Below are the code and all the weights of a small trained network. Each question names an input and a target symbol and asks about switching units off, where a switched-off unit gives its printed mean instead of its output.

import numpy as np


def w(rows, s, z=0):
    codes = np.array(rows[::2]) - 128.0
    scale = np.full(codes.shape[1], s)
    scale[-1] = z or s
    return codes * scale


def f(y):
    return y / 2 * (1 + np.tanh(0.7978845608 * (y + 0.044715 * y**3)))


def softmax(a):
    e = np.exp(a - a.max(-1, keepdims=True))
    return e / e.sum(-1, keepdims=True)


def log_softmax(a):
    a = a - a.max(-1, keepdims=True)
    return a - np.log(np.exp(a).sum(-1, keepdims=True))


def net(x, mask):
    ids = ['αβγδεηθλμξπστφψω'.index(c) for c in x.split()]
    T = len(ids)
    res = E[ids] + P[:T]
    q, k, v = (res @ M[0].T for M in (Q, K, V))
    z = softmax(np.where(np.tri(T) > 0, q @ k.T / 3**0.5, -1e9)) @ v
    res = res + np.where(mask[0], z, O[0][:, -1]) @ O[0][:, :-1]
    y = f(res @ A[0][:, :-1].T + A[0][:, -1])
    res = res + np.where(mask[1:9], y, B[0][:, -1]) @ B[0][:, :-1]
    return log_softmax(res[-1] @ U[:, :-1].T + U[:, -1])


Q, K, V, O, A, B = {}, {}, {}, {}, {}, {}
E = w([
[3,85,149,159,92],'α',
[149,161,64,112,77],'β',
[148,116,107,147,100],'γ',
[186,102,60,207,110],'δ',
[48,138,101,99,56],'ε',
[152,120,154,129,125],'η',
[134,95,203,122,150],'θ',
[38,139,185,64,95],'λ',
[168,147,166,69,134],'μ',
[218,118,156,170,175],'ξ',
[99,77,151,209,135],'π',
[143,96,161,151,113],'σ',
[81,129,53,173,59],'τ',
[212,156,96,120,117],'φ',
[56,109,254,96,143],'ψ',
[147,100,117,195,120],'ω',
],0.0061)
P = w([
[171,186,154,134,62],'0',
[93,170,79,102,216],'1',
[136,151,179,176,81],'2',
[113,36,114,91,219],'3',
[114,154,183,199,96],'4',
[134,2,75,60,94],'5',
[86,172,150,210,87],'6',
],0.0085)
Q[0] = w([
[107,42,166,115,232],'H1',
[86,248,113,177,247],'H1',
[102,76,88,122,171],'H1',
],0.016)
K[0] = w([
[105,190,72,122,188],'H1',
[133,249,165,185,54],'H1',
[114,155,149,155,178],'H1',
],0.02)
V[0] = w([
[19,80,94,187,71],'H1',
[69,146,254,113,171],'H1',
[192,122,133,233,211],'H1',
],0.019)
O[0] = w([
[177,187,182,144,241,253],'H1',
[178,183,1,189,106,207],'H1',
[72,208,109,40,92,60],'H1',
],0.014,0.0035)
A[0] = w([
[60,13,54,134,185,129],'N1',
[148,193,252,195,63,107],'N2',
[51,43,106,53,167,25],'N3',
[43,144,48,78,209,113],'N4',
[58,155,200,150,36,84],'N5',
[182,97,255,162,92,251],'N6',
[92,85,104,88,91,130],'N7',
[169,187,157,208,25,226],'N8',
],0.0098,0.0028)
B[0] = w([
[175,60,110,102,47,181],'N1',
[108,162,121,203,51,233],'N2',
[105,101,254,180,141,176],'N3',
[92,194,64,98,182,160],'N4',
[216,173,144,155,154,164],'N5',
[134,155,97,38,113,250],'N6',
[82,147,85,190,137,169],'N7',
[129,183,198,75,106,254],'N8',
],0.017,0.007)
U = w([
[172,196,145,109,63,199],'α',
[86,177,131,218,114,124],'β',
[108,128,213,137,196,1],'γ',
[191,70,127,73,166,149],'δ',
[94,79,163,129,145,136],'ε',
[94,102,120,119,141,161],'η',
[232,76,115,190,118,42],'θ',
[84,71,108,157,55,49],'λ',
[118,70,186,95,120,80],'μ',
[87,123,60,114,104,70],'ξ',
[87,168,90,57,198,81],'π',
[210,127,120,189,253,131],'σ',
[56,113,154,115,178,133],'τ',
[128,102,171,38,166,105],'φ',
[128,70,191,218,133,4],'ψ',
[78,92,116,147,114,141],'ω',
],0.0051,0.0039)

Each question gives the input, a string of symbols that net reads in full, and the target symbol t.
The units are the heads (3 rows each of Q, K, V and O) and the neurons (one row each of A and B). Each row of codes is followed by its name. A weight is (code - 128) times the scale printed after its matrix; where a second scale follows, it is the last column's (O, A, B and U).
mask holds one flag per unit, heads first, then neurons. A switched-off unit (its flag False) gives its mean, the last column of its rows in O or B, instead of its output. The means were averaged over made-up inputs and are rounded, as every weight is.
A unit's drop is (log p(t) with every unit on - log p(t) with that unit switched off) / (log p(t) with every unit on - log p(t) with every unit switched off).
The circuit of an input: a set's keep is (log p(t) with only the set's units on - log p(t) with every unit switched off) / (log p(t) with every unit on - log p(t) with every unit switched off). Starting from all 9 units, units are removed one at a time, each time the one whose removal leaves the highest keep (on an exact tie, the one counted first), for as long as the keep stays at least 0.8.
circuit, biggest first: the units of the circuit, biggest drop first
top k neurons: the k neurons with the biggest drops, biggest first
drop when u is switched off: that unit's drop, to one decimal
input α λ α η, target θ: top 2 neurons => N1, N6
input δ θ α α, target ξ: top 2 neurons => N4, N1
input α δ α η, target γ: circuit, biggest first => H1, N3
input θ β ψ ω, target μ: circuit, biggest first => H1, N3, N1
input α α τ ξ φ δ, target β: circuit, biggest first => H1, N7, N3
input ω μ ε μ, target λ: circuit, biggest first => H1, N1
input α τ λ α, target φ: circuit, biggest first => H1, N6
input α δ δ ξ, target γ: circuit, biggest first => H1, N3
input λ θ π μ, target ξ: circuit, biggest first => H1, N4, N8
input σ δ ω φ α γ, target ψ: top neuron => N3
input β ε λ δ, target δ: circuit, biggest first => H1, N2, N1, N6
input ε ε σ ψ, target δ: circuit, biggest first => H1, N6, N1, N2
input ε π λ π, target π: circuit, biggest first => H1, N4
input α θ α φ, target ξ: top neuron => N4
input φ π δ ξ η μ, target β: top 4 neurons => N7, N3, N5, N6
input λ μ τ π π φ, target π: top 2 neurons => N4, N2
input μ γ ψ β θ α, target μ: top 2 neurons => N3, N1
input γ α φ η, target σ: circuit, biggest first => H1, N8
input θ λ μ φ, target θ: top 2 neurons => N1, N6
input β π λ λ π π, target θ: top 3 neurons => N1, N6, N4
input τ λ α δ, target θ: circuit, biggest first => H1, N1
input μ π μ δ β α, target γ: top 2 neurons => N3, N5
input ω ε α μ μ ψ, target λ: top 2 neurons => N1, N7
input α ε η ξ, target δ: drop when N2 is switched off => 0.2
input ξ π τ π π σ, target π: drop when N2 is switched off => 0.1
input ε α ω ξ μ ε, target β: drop when N8 is switched off => 0.0
input π ε σ π π ξ, target π: drop when N7 is switched off => 0.0
